Below are the code and all the weights of a small trained network. Each question names an input and a class and asks about switching units off, where a switched-off unit gives its printed mean instead of its output.

import numpy as np


def w(rows, s, z=0):
    codes = np.array(rows[::2]) - 128.0
    scale = np.full(codes.shape[1], s)
    scale[-1] = z or s
    return codes * scale


def norm(h):
    return h / np.sqrt((h * h).mean(-1, keepdims=True) + 1e-5)


def f(y):
    return y / 2 * (1 + np.tanh(0.7978845608 * (y + 0.044715 * y**3)))


def log_softmax(a):
    a = a - a.max(-1, keepdims=True)
    return a - np.log(np.exp(a).sum(-1, keepdims=True))


def net(x, mask):
    res = np.array(x, float).reshape(1, 4) / 4 @ E
    u = 0
    for l in range(3):
        y = f(norm(res) @ A[l][:, :-1].T + A[l][:, -1])
        res = res + np.where(mask[u : u + 5], y, B[l][:, -1]) @ B[l][:, :-1]
        u += 5
    return log_softmax(norm(res)[-1] @ U[:, :-1].T + U[:, -1])


A, B = {}, {}
E = w([
[140,27,124,252,106,193,48,207,84],'x0',
[16,52,100,124,178,128,141,82,170],'x1',
[105,124,112,180,254,111,63,158,25],'x2',
[109,169,164,189,148,103,110,200,140],'x3',
],0.0085)
A[0] = w([
[40,198,144,40,254,73,213,71,128,45],'L0N0',
[97,205,120,152,43,90,210,169,251,5],'L0N1',
[184,54,126,179,103,46,74,240,114,237],'L0N2',
[21,171,189,175,242,38,83,122,130,128],'L0N3',
[29,71,53,47,154,159,143,51,80,49],'L0N4',
],0.0055,0.0029)
B[0] = w([
[75,133,103,145,77,131,98,183,72,210],'L0N0',
[99,134,228,105,162,152,192,157,132,189],'L0N1',
[175,112,137,78,100,141,128,165,176,254],'L0N2',
[189,133,113,157,94,80,189,127,158,205],'L0N3',
[76,118,142,116,136,120,167,3,91,175],'L0N4',
],0.013,0.0058)
A[1] = w([
[152,98,112,192,237,72,154,136,117,149],'L1N0',
[177,205,125,148,254,113,125,137,133,2],'L1N1',
[207,212,89,148,107,140,111,140,132,10],'L1N2',
[91,16,181,243,125,193,129,124,219,59],'L1N3',
[117,73,169,198,170,91,128,35,122,76],'L1N4',
],0.0087,0.0031)
B[1] = w([
[123,205,188,101,85,37,173,228,182,179],'L1N0',
[79,109,107,142,157,202,138,81,219,139],'L1N1',
[114,36,183,117,255,99,89,56,156,171],'L1N2',
[142,33,63,241,64,35,62,137,191,254],'L1N3',
[88,169,106,38,50,141,109,121,36,162],'L1N4',
],0.01,0.0061)
A[2] = w([
[127,29,119,111,73,123,121,3,136,50],'L2N0',
[44,84,103,145,162,157,122,68,140,149],'L2N1',
[108,66,147,179,123,116,99,176,182,5],'L2N2',
[136,32,91,167,12,197,133,102,156,246],'L2N3',
[193,172,255,91,133,158,40,157,55,27],'L2N4',
],0.0091,0.0033)
B[2] = w([
[179,74,86,114,160,214,26,142,91,178],'L2N0',
[74,229,87,63,140,245,182,100,157,149],'L2N1',
[116,98,123,140,146,74,88,102,133,191],'L2N2',
[95,173,124,241,222,39,183,91,132,244],'L2N3',
[99,105,102,60,110,209,119,99,103,165],'L2N4',
],0.012,0.011)
U = w([
[198,44,127,61,107,243,56,197,99,14],'0',
[187,75,152,236,136,34,92,177,232,253],'1',
[48,141,8,132,141,183,134,28,54,112],'2',
[117,179,227,30,76,230,208,124,197,206],'3',
[72,216,123,154,43,14,184,176,48,16],'4',
],0.014,0.0032)

Each question gives the input, the list of numbers given to net, and the class t.
The units are the neurons (one row each of A and B). Each row of codes is followed by its name. A weight is (code - 128) times the scale printed after its matrix; where a second scale follows, it is the last column's (A, B and U).
mask holds one flag per neuron, layer by layer. A switched-off neuron (its flag False) gives its mean, the last column of its row in B, instead of its output. The means were averaged over made-up inputs and are rounded, as every weight is.
A unit's drop is (log p(t) with every unit on - log p(t) with that unit switched off) / (log p(t) with every unit on - log p(t) with every unit switched off).
The circuit of an input: a set's keep is (log p(t) with only the set's units on - log p(t) with every unit switched off) / (log p(t) with every unit on - log p(t) with every unit switched off). Starting from the 12 units with the biggest drops (on a tie, the unit counted first), units are removed one at a time, each time the one whose removal leaves the highest keep (on an exact tie, the one counted first), for as long as the keep stays at least 0.8.
units of the circuit, in order: the units of the circuit, biggest drop first
top k neurons: the k neurons with the biggest drops, biggest first
top k neurons in layer l: the k neurons of layer l with the biggest drops, biggest first
drop when u is switched off: that unit's drop, to one decimal
input [5,-6,8,0], class 0: units of the circuit, in order	(L2N3)
input [0,0,-7,-7], class 2: units of the circuit, in order	(L2N0; L2N3; L1N3)
input [5,8,1,-3], class 2: top 3 neurons	(L0N4; L1N4; L2N1)
input [-8,-6,6,-2], class 2: units of the circuit, in order	(L1N3; L2N4)
input [1,-4,5,-7], class 0: units of the circuit, in order	(L2N3; L1N3)
input [4,-7,-1,0], class 0: units of the circuit, in order	(L1N3; L2N4)
input [1,-4,-6,-4], class 3: top 2 neurons in layer 0	(L0N1; L0N3)
input [-3,-3,0,0], class 3: top 3 neurons	(L1N3; L2N3; L2N0)
input [-7,0,-5,8], class 3: top 3 neurons	(L0N1; L2N3; L1N3)
input [-3,-2,1,-3], class 2: top 4 neurons	(L1N0; L0N3; L0N2; L2N3)
input [5,-8,0,-2], class 0: top 2 neurons	(L1N3; L2N4)
input [7,5,-5,-7], class 2: top 2 neurons in layer 0	(L0N4; L0N2)
input [1,6,2,1], class 4: top 2 neurons in layer 0	(L0N3; L0N4)
input [-1,0,-6,4], class 3: units of the circuit, in order	(L0N1)
input [-5,-6,0,7], class 3: drop when L1N3 is switched off	0.5
input [-3,1,0,3], class 4: drop when L0N0 is switched off	0.3
input [4,-5,5,0], class 0: drop when L2N4 is switched off	0.1
